Here is a tiny trained network, its code and every weight. The questions are about switching its units off for an input and a class, where a switched-off unit gives its printed mean instead of its output.

import numpy as np


def w(rows, s, z=0):
    codes = np.array(rows[::2]) - 128.0
    scale = np.full(codes.shape[1], s)
    scale[-1] = z or s
    return codes * scale


def norm(h):
    return h / np.sqrt((h * h).mean(-1, keepdims=True) + 1e-5)


def f(y):
    return np.maximum(y, 0)


def log_softmax(a):
    a = a - a.max(-1, keepdims=True)
    return a - np.log(np.exp(a).sum(-1, keepdims=True))


def net(x, mask):
    res = np.array(x, float).reshape(1, 5) / 4 @ E
    u = 0
    for l in range(2):
        y = f(norm(res) @ A[l][:, :-1].T + A[l][:, -1])
        res = res + np.where(mask[u : u + 3], y, B[l][:, -1]) @ B[l][:, :-1]
        u += 3
    return log_softmax(norm(res)[-1] @ U[:, :-1].T + U[:, -1])


A, B = {}, {}
E = w([
[237,53,114,62],'x0',
[126,33,219,177],'x1',
[254,125,135,153],'x2',
[101,125,240,75],'x3',
[124,94,221,85],'x4',
],0.0051)
A[0] = w([
[212,223,115,89,210],'0.n1',
[3,228,110,86,3],'0.n2',
[84,102,167,220,131],'0.n3',
],0.0058,0.0047)
B[0] = w([
[203,152,212,110,253],'0.n1',
[1,62,21,223,174],'0.n2',
[140,144,182,117,196],'0.n3',
],0.0094,0.0041)
A[1] = w([
[122,172,163,201,94],'1.n1',
[35,156,105,91,252],'1.n2',
[205,5,99,238,105],'1.n3',
],0.012,0.0036)
B[1] = w([
[139,157,87,92,201],'1.n1',
[194,63,84,123,248],'1.n2',
[2,207,129,33,253],'1.n3',
],0.014,0.0053)
U = w([
[117,142,172,139,17],'0',
[45,186,142,33,176],'1',
[89,64,49,159,209],'2',
[122,124,159,172,9],'3',
[187,50,252,74,254],'4',
[99,117,136,152,23],'5',
[220,194,108,118,221],'6',
],0.019,0.0084)

Each question gives the input, the list of numbers given to net, and the class t.
The units are the neurons (one row each of A and B). Each row of codes is followed by its name. A weight is (code - 128) times the scale printed after its matrix; where a second scale follows, it is the last column's (A, B and U).
mask holds one flag per neuron, layer by layer. A switched-off neuron (its flag False) gives its mean, the last column of its row in B, instead of its output. The means were averaged over made-up inputs and are rounded, as every weight is.
A unit's drop is (log p(t) with every unit on - log p(t) with that unit switched off) / (log p(t) with every unit on - log p(t) with every unit switched off).
The circuit of an input: a set's keep is (log p(t) with only the set's units on - log p(t) with every unit switched off) / (log p(t) with every unit on - log p(t) with every unit switched off). Starting from all 6 units, units are removed one at a time, each time the one whose removal leaves the highest keep (on an exact tie, the one counted first), for as long as the keep stays at least 0.8.
units of the circuit, in order: the units of the circuit, biggest drop first
top k neurons: the k neurons with the biggest drops, biggest first
k most important neurons of layer l: the k neurons of layer l with the biggest drops, biggest first
drop when u is switched off: that unit's drop, to one decimal
input [-5,-5,3,8,3], class 6: 2 most important neurons of layer 1 : 1.n3, 1.n1
input [5,-2,1,-2,-3], class 1: most important neuron of layer 1 : 1.n2
input [8,-3,-8,-2,7], class 4: 2 most important neurons of layer 1 : 1.n3, 1.n1
input [6,-4,1,1,0], class 4: units of the circuit, in order : 0.n1, 1.n1
input [4,-6,-5,-3,0], class 6: top 2 neurons : 1.n3, 0.n1
input [-8,-7,-4,4,8], class 2: units of the circuit, in order : 1.n2, 0.n2
input [-5,8,-3,3,-8], class 2: top 2 neurons : 0.n1, 1.n3
input [2,-7,2,8,-1], class 4: units of the circuit, in order : 1.n3, 0.n1
input [0,8,0,1,4], class 1: 2 most important neurons of layer 1 : 1.n2, 1.n3
input [0,6,2,0,7], class 1: top 3 neurons : 0.n1, 1.n3, 1.n2
input [5,0,-5,-1,1], class 4: top 3 neurons : 1.n3, 0.n2, 1.n1
input [-1,-1,0,3,-3], class 2: top 2 neurons : 0.n2, 1.n2
input [8,-6,-7,0,1], class 6: top 2 neurons : 1.n3, 0.n3
input [-4,-7,1,3,-4], class 6: top 2 neurons : 0.n1, 1.n3
input [-1,-1,3,1,-3], class 6: top neuron : 1.n3
input [-5,1,4,-2,-1], class 6: top 3 neurons : 0.n2, 1.n3, 0.n3
input [-5,-1,3,3,1], class 6: 2 most important neurons of layer 1 : 1.n3, 1.n1
input [-1,-2,-5,2,5], class 2: drop when 0.n2 is switched off : 0.1
input [-2,5,6,-2,-8], class 1: drop when 1.n3 is switched off : 0.3
input [1,-4,-2,-7,5], class 6: 2 most important neurons of layer 1 : 1.n3, 1.n2
